Below are the code and all the weights of a small trained network. Each question names an input and a class and asks about switching units off, where a switched-off unit gives its printed mean instead of its output.

import numpy as np


def w(rows, s, z=0):
    codes = np.array(rows[::2]) - 128.0
    scale = np.full(codes.shape[1], s)
    scale[-1] = z or s
    return codes * scale


def norm(h):
    return h / np.sqrt((h * h).mean(-1, keepdims=True) + 1e-5)


def f(y):
    return np.maximum(y, 0)


def log_softmax(a):
    a = a - a.max(-1, keepdims=True)
    return a - np.log(np.exp(a).sum(-1, keepdims=True))


def net(x, mask):
    res = np.array(x, float).reshape(1, 6) / 4 @ E
    u = 0
    for l in range(2):
        y = f(norm(res) @ A[l][:, :-1].T + A[l][:, -1])
        res = res + np.where(mask[u : u + 6], y, B[l][:, -1]) @ B[l][:, :-1]
        u += 6
    return log_softmax(norm(res)[-1] @ U[:, :-1].T + U[:, -1])


A, B = {}, {}
E = w([
[181,115,206],'x0',
[7,26,215],'x1',
[151,43,218],'x2',
[146,222,110],'x3',
[73,247,255],'x4',
[72,85,84],'x5',
],0.0071)
A[0] = w([
[176,91,167,175],'0.n1',
[177,124,37,42],'0.n2',
[200,99,81,4],'0.n3',
[245,124,58,117],'0.n4',
[155,167,168,91],'0.n5',
[181,83,116,96],'0.n6',
],0.012,0.0031)
B[0] = w([
[63,97,117,193],'0.n1',
[111,181,61,214],'0.n2',
[114,106,1,177],'0.n3',
[188,174,37,255],'0.n4',
[121,183,146,180],'0.n5',
[90,48,97,173],'0.n6',
],0.013,0.0055)
A[1] = w([
[132,34,173,181],'1.n1',
[104,218,89,114],'1.n2',
[129,65,210,18],'1.n3',
[137,118,157,248],'1.n4',
[152,186,169,72],'1.n5',
[7,170,78,240],'1.n6',
],0.016,0.0016)
B[1] = w([
[90,49,153,195],'1.n1',
[171,85,214,242],'1.n2',
[159,12,131,187],'1.n3',
[160,111,114,154],'1.n4',
[192,191,187,177],'1.n5',
[8,212,148,254],'1.n6',
],0.017,0.0088)
U = w([
[200,151,112,3],'0',
[168,165,157,181],'1',
[82,168,131,142],'2',
[165,143,3,150],'3',
[125,31,138,156],'4',
[83,112,91,128],'5',
],0.023,0.0049)

Each question gives the input, the list of numbers given to net, and the class t.
The units are the neurons (one row each of A and B). Each row of codes is followed by its name. A weight is (code - 128) times the scale printed after its matrix; where a second scale follows, it is the last column's (A, B and U).
mask holds one flag per neuron, layer by layer. A switched-off neuron (its flag False) gives its mean, the last column of its row in B, instead of its output. The means were averaged over made-up inputs and are rounded, as every weight is.
A unit's drop is (log p(t) with every unit on - log p(t) with that unit switched off) / (log p(t) with every unit on - log p(t) with every unit switched off).
The circuit of an input: a set's keep is (log p(t) with only the set's units on - log p(t) with every unit switched off) / (log p(t) with every unit on - log p(t) with every unit switched off). Starting from all 12 units, units are removed one at a time, each time the one whose removal leaves the highest keep (on an exact tie, the one counted first), for as long as the keep stays at least 0.8.
circuit, biggest first: the units of the circuit, biggest drop first
k most important neurons: the k neurons with the biggest drops, biggest first
top k neurons in layer l: the k neurons of layer l with the biggest drops, biggest first
drop of u: that unit's drop, to one decimal
input [-6,-4,4,-3,6,2], class 1: top neuron in layer 1	(1.n5)
input [-3,-3,-7,-1,-1,8], class 2: top 2 neurons in layer 1	(1.n6; 1.n2)
input [-7,6,-4,-8,-3,4], class 2: top 3 neurons in layer 1	(1.n6; 1.n3; 1.n2)
input [6,4,-4,-5,5,-7], class 4: 3 most important neurons	(0.n4; 0.n2; 1.n3)
input [-2,5,-7,-4,-8,4], class 2: circuit, biggest first	(1.n6; 1.n3)
input [-5,6,1,-5,6,-7], class 4: 4 most important neurons	(0.n2; 0.n4; 1.n3; 0.n3)
input [-2,-6,-8,3,1,-4], class 0: 2 most important neurons	(1.n2; 0.n4)
input [7,-6,5,-4,0,0], class 3: 2 most important neurons	(0.n4; 1.n2)
input [-8,-6,-4,4,2,6], class 1: top 2 neurons in layer 1	(1.n2; 1.n1)
input [-5,1,-7,5,-4,8], class 2: top 2 neurons in layer 1	(1.n6; 1.n2)
input [1,5,-6,-5,-4,6], class 2: 3 most important neurons	(1.n6; 1.n3; 1.n2)
input [1,-4,8,-4,-5,8], class 5: top 3 neurons in layer 0	(0.n6; 0.n1; 0.n3)
input [4,-8,-8,4,2,6], class 0: top 2 neurons in layer 1	(1.n2; 1.n6)
input [8,-7,1,-2,2,7], class 3: circuit, biggest first	(0.n4)
input [2,-7,6,-8,-6,-3], class 3: drop of 0.n1	0.0
input [-8,-6,-4,-2,6,2], class 1: drop of 1.n2	0.6
input [-5,-6,3,-8,-1,1], class 3: drop of 0.n4	0.1
input [-6,5,-8,-4,-3,5], class 2: drop of 1.n6	0.4
